Below is a small trained network, with its code and all its weights. Each question gives an input and a target symbol and asks what happens when units are switched off, that is, made to give their printed mean instead of their output.

import numpy as np


def w(rows, s, z=0):
    codes = np.array(rows[::2]) - 128.0
    scale = np.full(codes.shape[1], s)
    scale[-1] = z or s
    return codes * scale


def f(y):
    return y / 2 * (1 + np.tanh(0.7978845608 * (y + 0.044715 * y**3)))


def softmax(a):
    e = np.exp(a - a.max(-1, keepdims=True))
    return e / e.sum(-1, keepdims=True)


def log_softmax(a):
    a = a - a.max(-1, keepdims=True)
    return a - np.log(np.exp(a).sum(-1, keepdims=True))


def net(x, mask):
    ids = ['βγεζθλξω'.index(c) for c in x.split()]
    T = len(ids)
    res = E[ids] + P[:T]
    u = 0
    for l in range(3):
        r = res
        for j in range(2):
            rows = slice(3 * j, 3 * j + 3)
            q, k, v = (r @ M[l][rows].T for M in (Q, K, V))
            z = softmax(np.where(np.tri(T) > 0, q @ k.T / 3**0.5, -1e9)) @ v
            o = O[l][rows]
            res = res + np.where(mask[u + j], z, o[:, -1]) @ o[:, :-1]
        u += 2
        y = f(res @ A[l][:, :-1].T + A[l][:, -1])
        res = res + np.where(mask[u : u + 4], y, B[l][:, -1]) @ B[l][:, :-1]
        u += 4
    return log_softmax(res[-1] @ U[:, :-1].T + U[:, -1])


Q, K, V, O, A, B = {}, {}, {}, {}, {}, {}
E = w([
[137,80,169],'β',
[252,80,135],'γ',
[105,76,109],'ε',
[200,150,65],'ζ',
[163,18,33],'θ',
[61,75,72],'λ',
[121,182,225],'ξ',
[75,202,102],'ω',
],0.017)
P = w([
[224,127,7],'0',
[219,215,48],'1',
[157,205,118],'2',
[121,208,180],'3',
[84,203,215],'4',
[65,177,251],'5',
],0.0031)
Q[0] = w([
[125,248,135],'L0H1',
[114,132,165],'L0H1',
[69,84,179],'L0H1',
[48,89,174],'L0H2',
[149,128,170],'L0H2',
[175,100,135],'L0H2',
],0.015)
K[0] = w([
[116,142,206],'L0H1',
[113,3,90],'L0H1',
[149,104,105],'L0H1',
[158,121,181],'L0H2',
[89,53,136],'L0H2',
[118,127,153],'L0H2',
],0.011)
V[0] = w([
[170,215,131],'L0H1',
[131,68,117],'L0H1',
[70,134,153],'L0H1',
[114,75,112],'L0H2',
[88,141,143],'L0H2',
[109,113,254],'L0H2',
],0.0074)
O[0] = w([
[104,156,25,161],'L0H1',
[70,137,212,139],'L0H1',
[130,86,116,59],'L0H1',
[186,255,42,139],'L0H2',
[227,183,134,79],'L0H2',
[148,111,61,1],'L0H2',
],0.0059,0.0051)
A[0] = w([
[177,44,212,115],'L0N1',
[2,154,128,9],'L0N2',
[100,55,195,123],'L0N3',
[122,121,48,59],'L0N4',
],0.0098,0.0013)
B[0] = w([
[44,196,56,252],'L0N1',
[118,190,85,194],'L0N2',
[254,148,41,189],'L0N3',
[129,141,226,196],'L0N4',
],0.0072,0.0026)
Q[1] = w([
[99,54,86],'L1H1',
[223,30,202],'L1H1',
[105,154,227],'L1H1',
[225,114,160],'L1H2',
[141,148,115],'L1H2',
[254,207,122],'L1H2',
],0.008)
K[1] = w([
[226,207,152],'L1H1',
[158,86,118],'L1H1',
[106,132,38],'L1H1',
[46,152,64],'L1H2',
[2,177,161],'L1H2',
[65,140,179],'L1H2',
],0.0092)
V[1] = w([
[66,229,128],'L1H1',
[106,38,83],'L1H1',
[21,159,110],'L1H1',
[238,190,203],'L1H2',
[227,254,85],'L1H2',
[153,139,207],'L1H2',
],0.008)
O[1] = w([
[170,152,198,158],'L1H1',
[23,88,3,107],'L1H1',
[40,180,160,119],'L1H1',
[195,185,171,145],'L1H2',
[239,169,138,254],'L1H2',
[162,74,214,87],'L1H2',
],0.0077,0.0048)
A[1] = w([
[78,140,121,138],'L1N1',
[129,154,64,93],'L1N2',
[125,53,95,5],'L1N3',
[176,3,96,132],'L1N4',
],0.014,0.0023)
B[1] = w([
[144,197,85,143],'L1N1',
[35,164,9,235],'L1N2',
[119,113,251,172],'L1N3',
[118,107,254,252],'L1N4',
],0.0075,0.0036)
Q[2] = w([
[149,132,43],'L2H1',
[136,180,47],'L2H1',
[135,1,121],'L2H1',
[145,122,98],'L2H2',
[128,153,138],'L2H2',
[26,152,130],'L2H2',
],0.0096)
K[2] = w([
[117,94,143],'L2H1',
[130,141,82],'L2H1',
[187,75,80],'L2H1',
[102,136,215],'L2H2',
[254,93,148],'L2H2',
[118,102,103],'L2H2',
],0.0088)
V[2] = w([
[117,214,133],'L2H1',
[70,131,119],'L2H1',
[120,145,166],'L2H1',
[68,216,255],'L2H2',
[160,90,108],'L2H2',
[111,140,248],'L2H2',
],0.009)
O[2] = w([
[131,177,85,255],'L2H1',
[124,100,120,99],'L2H1',
[97,255,131,154],'L2H1',
[101,235,178,157],'L2H2',
[136,135,73,118],'L2H2',
[43,207,170,112],'L2H2',
],0.0076,0.0049)
A[2] = w([
[21,109,103,58],'L2N1',
[138,30,254,35],'L2N2',
[118,26,118,224],'L2N3',
[88,195,119,2],'L2N4',
],0.0084,0.0072)
B[2] = w([
[180,185,89,149],'L2N1',
[133,254,58,195],'L2N2',
[103,55,143,254],'L2N3',
[160,85,88,205],'L2N4',
],0.012,0.0043)
U = w([
[131,67,164,222],'β',
[189,98,22,145],'γ',
[45,123,54,129],'ε',
[249,84,116,166],'ζ',
[117,207,44,2],'θ',
[56,72,93,144],'λ',
[153,118,254,92],'ξ',
[112,163,178,117],'ω',
],0.007,0.0084)

Each question gives the input, a string of symbols that net reads in full, and the target symbol t.
The units are the heads (3 rows each of Q, K, V and O) and the neurons (one row each of A and B). Each row of codes is followed by its name. A weight is (code - 128) times the scale printed after its matrix; where a second scale follows, it is the last column's (O, A, B and U).
mask holds one flag per unit, layer by layer, with each layer's heads first. A switched-off unit (its flag False) gives its mean, the last column of its rows in O or B, instead of its output. The means were averaged over made-up inputs and are rounded, as every weight is.
A unit's drop is (log p(t) with every unit on - log p(t) with that unit switched off) / (log p(t) with every unit on - log p(t) with every unit switched off).
The circuit of an input: a set's keep is (log p(t) with only the set's units on - log p(t) with every unit switched off) / (log p(t) with every unit on - log p(t) with every unit switched off). Starting from the 12 units with the biggest drops (on a tie, the unit counted first), units are removed one at a time, each time the one whose removal leaves the highest keep (on an exact tie, the one counted first), for as long as the keep stays at least 0.8.
circuit, biggest first: the units of the circuit, biggest drop first
unit that matters most: the unit with the biggest drop
top k neurons in layer l: the k neurons of layer l with the biggest drops, biggest first
which heads matter: for each layer, one digit per head in row order, 1 if its drop is at least 0.15 and else 0, layers parted by /
drop of u: that unit's drop, to one decimal
input γ ε γ ζ θ ω, target θ: circuit, biggest first	[L2H1 L0N2]
input ζ λ ζ ζ ζ β, target ζ: which heads matter	00 / 01 / 01
input β ξ γ, target ξ: circuit, biggest first	[L2H2 L1H2]
input ω θ λ, target θ: unit that matters most	L1H1
input ξ ω ξ θ ζ, target θ: circuit, biggest first	[L2H2 L2H1]
input ω θ ζ, target θ: which heads matter	00 / 10 / 01
input β γ ξ γ, target ξ: top 2 neurons in layer 1	[L1N2 L1N4]
input θ ζ γ ζ β, target ζ: which heads matter	10 / 11 / 01
input θ λ λ, target θ: which heads matter	01 / 11 / 00
input ε ω ζ ξ ζ, target ω: circuit, biggest first	[L2H2 L1H1]
input ζ ζ ε, target ζ: which heads matter	10 / 01 / 01
input β β θ, target ε: top 2 neurons in layer 2	[L2N2 L2N3]
input ε β θ ω ω θ, target ω: top 2 neurons in layer 1	[L1N4 L1N3]
input γ λ λ λ θ β, target γ: unit that matters most	L0N1
input λ γ γ ε ζ λ, target γ: top 2 neurons in layer 0	[L0N2 L0N3]
input γ ζ ζ β λ, target γ: top 2 neurons in layer 0	[L0N2 L0N1]
input λ ζ ξ θ, target ω: drop of L1N1	0.0
input λ γ λ ζ ζ ε, target ζ: drop of L0N3	-0.1
